Here is a tiny trained network, its code and every weight. The questions are about switching its units off for an input and a class, where a switched-off unit gives its printed mean instead of its output.

import numpy as np


def w(rows, s, z=0):
    codes = np.array(rows[::2]) - 128.0
    scale = np.full(codes.shape[1], s)
    scale[-1] = z or s
    return codes * scale


def norm(h):
    return h / np.sqrt((h * h).mean(-1, keepdims=True) + 1e-5)


def f(y):
    return np.maximum(y, 0)


def log_softmax(a):
    a = a - a.max(-1, keepdims=True)
    return a - np.log(np.exp(a).sum(-1, keepdims=True))


def net(x, mask):
    res = np.array(x, float).reshape(1, 4) / 4 @ E
    u = 0
    for l in range(2):
        y = f(norm(res) @ A[l][:, :-1].T + A[l][:, -1])
        res = res + np.where(mask[u : u + 5], y, B[l][:, -1]) @ B[l][:, :-1]
        u += 5
    return log_softmax(norm(res)[-1] @ U[:, :-1].T + U[:, -1])


A, B = {}, {}
E = w([
[200,167,101,172,114,165,72,30,111],'x0',
[233,70,178,126,74,67,136,146,201],'x1',
[153,35,199,64,102,177,254,60,22],'x2',
[127,127,117,190,18,185,181,128,227],'x3',
],0.0094)
A[0] = w([
[84,139,95,155,57,202,221,114,166,23],'0.n0',
[168,158,138,91,109,233,90,70,115,70],'0.n1',
[7,128,83,123,149,232,144,81,111,1],'0.n2',
[54,114,150,69,122,153,192,200,126,95],'0.n3',
[105,86,176,138,83,118,175,87,98,61],'0.n4',
],0.014,0.0074)
B[0] = w([
[124,49,215,118,124,210,4,86,151,247],'0.n0',
[45,51,106,170,155,63,220,123,163,203],'0.n1',
[189,233,203,143,89,79,173,161,20,238],'0.n2',
[74,59,106,168,133,60,200,94,140,255],'0.n3',
[147,238,67,115,178,161,129,162,204,210],'0.n4',
],0.013,0.0078)
A[1] = w([
[186,125,77,174,139,137,126,2,83,10],'1.n0',
[233,73,155,77,97,112,161,129,167,5],'1.n1',
[176,87,136,48,140,211,223,87,76,84],'1.n2',
[152,95,141,41,222,84,121,89,44,69],'1.n3',
[212,119,126,86,148,89,157,124,171,123],'1.n4',
],0.019,0.0021)
B[1] = w([
[68,51,148,58,127,75,185,185,116,188],'1.n0',
[138,161,155,120,119,89,93,129,5,213],'1.n1',
[141,171,26,125,145,54,10,190,198,217],'1.n2',
[167,91,185,156,44,220,104,81,180,254],'1.n3',
[69,181,133,146,134,195,202,84,83,213],'1.n4',
],0.013,0.011)
U = w([
[125,80,198,133,50,185,63,90,165,176],'0',
[128,211,183,123,102,90,139,137,10,143],'1',
[108,204,33,116,163,85,81,166,215,191],'2',
[48,14,141,118,144,51,211,118,139,145],'3',
[115,137,166,156,149,157,168,93,148,210],'4',
[193,93,94,80,201,161,158,151,102,2],'5',
[205,65,111,72,223,154,157,161,88,3],'6',
[211,52,82,67,211,147,155,167,77,4],'7',
],0.013,0.0054)

Each question gives the input, the list of numbers given to net, and the class t.
The units are the neurons (one row each of A and B). Each row of codes is followed by its name. A weight is (code - 128) times the scale printed after its matrix; where a second scale follows, it is the last column's (A, B and U).
mask holds one flag per neuron, layer by layer. A switched-off neuron (its flag False) gives its mean, the last column of its row in B, instead of its output. The means were averaged over made-up inputs and are rounded, as every weight is.
A unit's drop is (log p(t) with every unit on - log p(t) with that unit switched off) / (log p(t) with every unit on - log p(t) with every unit switched off).
The circuit of an input: a set's keep is (log p(t) with only the set's units on - log p(t) with every unit switched off) / (log p(t) with every unit on - log p(t) with every unit switched off). Starting from all 10 units, units are removed one at a time, each time the one whose removal leaves the highest keep (on an exact tie, the one counted first), for as long as the keep stays at least 0.8.
units of the circuit, in order: the units of the circuit, biggest drop first
top k neurons: the k neurons with the biggest drops, biggest first
top k neurons in layer l: the k neurons of layer l with the biggest drops, biggest first
input [-5,-5,2,4], class 1: top 3 neurons in layer 0 : (0.n2 0.n1 0.n4)
input [5,-2,0,-4], class 3: top 2 neurons in layer 0 : (0.n1 0.n0)
input [-3,-6,-4,3], class 1: units of the circuit, in order : (0.n2)
input [4,4,-5,-7], class 0: top 2 neurons : (0.n4 1.n3)
input [-4,8,0,-8], class 0: top 3 neurons : (1.n3 0.n2 0.n4)
input [5,-4,-2,2], class 3: top 2 neurons : (0.n1 1.n1)
input [-5,4,-3,3], class 3: units of the circuit, in order : (1.n3 1.n2)
input [-4,8,-4,7], class 1: top 2 neurons in layer 1 : (1.n1 1.n3)
input [6,0,6,-4], class 2: top 2 neurons : (1.n2 0.n3)
input [-7,-4,-3,-7], class 0: top 2 neurons in layer 1 : (1.n3 1.n0)
input [8,-1,-7,2], class 3: top 3 neurons : (1.n0 0.n4 1.n2)
input [7,-8,-2,3], class 1: top 2 neurons in layer 0 : (0.n2 0.n3)
input [-6,-3,5,-8], class 0: top 2 neurons : (1.n3 0.n1)
input [7,6,-2,-3], class 3: units of the circuit, in order : (1.n0)
input [-2,6,7,4], class 2: top 2 neurons in layer 0 : (0.n2 0.n4)
input [7,4,4,2], class 3: top 2 neurons in layer 0 : (0.n1 0.n2)
input [-3,1,0,-5], class 0: top 2 neurons : (1.n3 0.n1)
input [4,1,-2,-3], class 3: top 3 neurons : (1.n0 0.n0 0.n2)
input [-1,-4,4,3], class 1: top 2 neurons in layer 0 : (0.n2 0.n4)
input [1,-1,4,-4], class 0: units of the circuit, in order : (1.n3)
input [5,8,0,-5], class 1: top 2 neurons in layer 1 : (1.n1 1.n4)
input [7,0,3,4], class 3: top 2 neurons : (0.n1 1.n3)
input [6,-4,0,-3], class 3: top 2 neurons : (0.n1 1.n0)
input [8,-8,4,-8], class 0: top 2 neurons : (1.n3 0.n3)
input [8,8,-4,1], class 1: top 2 neurons : (1.n1 0.n3)
input [1,8,5,6], class 1: top 2 neurons in layer 1 : (1.n1 1.n3)
